Below are the code and all the weights of a small trained network. Each question names an input and a class and asks about switching units off, where a switched-off unit gives its printed mean instead of its output.

import numpy as np


def w(rows, s, z=0):
    codes = np.array(rows[::2]) - 128.0
    scale = np.full(codes.shape[1], s)
    scale[-1] = z or s
    return codes * scale


def f(y):
    return np.maximum(y, 0)


def log_softmax(a):
    a = a - a.max(-1, keepdims=True)
    return a - np.log(np.exp(a).sum(-1, keepdims=True))


def net(x, mask):
    res = np.array(x, float).reshape(1, 3) / 4 @ E
    y = f(res @ A[0][:, :-1].T + A[0][:, -1])
    res = res + np.where(mask, y, B[0][:, -1]) @ B[0][:, :-1]
    return log_softmax(res[-1] @ U[:, :-1].T + U[:, -1])


A, B = {}, {}
E = w([
[129,94,180,13],'x0',
[2,183,152,121],'x1',
[139,44,183,157],'x2',
],0.013)
A[0] = w([
[51,184,48,185,131],'neuron 0',
[63,186,67,172,150],'neuron 1',
[171,29,105,217,254],'neuron 2',
[185,132,82,94,182],'neuron 3',
[140,134,55,99,146],'neuron 4',
[181,1,120,187,241],'neuron 5',
[159,65,144,100,99],'neuron 6',
[65,230,84,194,152],'neuron 7',
[39,166,166,121,226],'neuron 8',
[150,118,155,97,239],'neuron 9',
[69,139,194,63,156],'neuron 10',
[154,75,150,93,180],'neuron 11',
[152,246,126,140,253],'neuron 12',
[86,131,173,41,127],'neuron 13',
],0.014,0.0059)
B[0] = w([
[135,80,106,157,226],'neuron 0',
[122,77,115,141,216],'neuron 1',
[163,222,138,189,246],'neuron 2',
[196,118,84,71,181],'neuron 3',
[182,133,19,81,160],'neuron 4',
[164,183,215,167,249],'neuron 5',
[168,58,231,116,174],'neuron 6',
[140,61,103,152,240],'neuron 7',
[3,105,148,117,222],'neuron 8',
[139,123,158,57,175],'neuron 9',
[68,131,158,71,198],'neuron 10',
[157,83,207,70,183],'neuron 11',
[148,71,19,126,206],'neuron 12',
[73,164,145,91,191],'neuron 13',
],0.011,0.018)
U = w([
[160,98,140,93,4],'0',
[41,152,162,46,162],'1',
[156,116,117,210,124],'2',
[103,246,134,176,243],'3',
[73,46,114,164,149],'4',
[170,116,51,78,136],'5',
[192,143,201,126,106],'6',
],0.013,0.0025)

Each question gives the input, the list of numbers given to net, and the class t.
The units are the neurons (one row each of A and B). Each row of codes is followed by its name. A weight is (code - 128) times the scale printed after its matrix; where a second scale follows, it is the last column's (A, B and U).
mask holds one flag per neuron, in row order. A switched-off neuron (its flag False) gives its mean, the last column of its row in B, instead of its output. The means were averaged over made-up inputs and are rounded, as every weight is.
A unit's drop is (log p(t) with every unit on - log p(t) with that unit switched off) / (log p(t) with every unit on - log p(t) with every unit switched off).
The circuit of an input: a set's keep is (log p(t) with only the set's units on - log p(t) with every unit switched off) / (log p(t) with every unit on - log p(t) with every unit switched off). Starting from the 12 units with the biggest drops (on a tie, the unit counted first), units are removed one at a time, each time the one whose removal leaves the highest keep (on an exact tie, the one counted first), for as long as the keep stays at least 0.8.
circuit, biggest first: the units of the circuit, biggest drop first
top k neurons: the k neurons with the biggest drops, biggest first
drop of u: that unit's drop, to one decimal
input [0,-8,-4], class 6: circuit, biggest first	[neuron 5]
input [7,-1,3], class 1: top 3 neurons	[neuron 13; neuron 10; neuron 2]
input [-4,-3,4], class 3: circuit, biggest first	[neuron 2; neuron 7]
input [-6,1,6], class 3: circuit, biggest first	[neuron 2; neuron 12]
input [3,-2,-3], class 5: circuit, biggest first	[neuron 8; neuron 5]
input [1,-1,0], class 6: circuit, biggest first	[neuron 8; neuron 12]
input [-7,-7,-1], class 3: top 2 neurons	[neuron 2; neuron 5]
input [-5,-6,-5], class 5: top 2 neurons	[neuron 4; neuron 3]
input [6,-5,-6], class 5: top 2 neurons	[neuron 5; neuron 4]
input [-6,-6,-6], class 5: top 3 neurons	[neuron 4; neuron 3; neuron 12]
input [-2,0,-4], class 5: top 3 neurons	[neuron 8; neuron 4; neuron 12]
input [-3,0,-6], class 5: top 3 neurons	[neuron 4; neuron 12; neuron 8]
input [-5,-2,7], class 3: drop of neuron 2	0.5
input [-8,-8,5], class 3: circuit, biggest first	[neuron 2]
input [-6,-8,3], class 6: drop of neuron 5	0.1
input [-1,2,3], class 3: drop of neuron 6	0.2
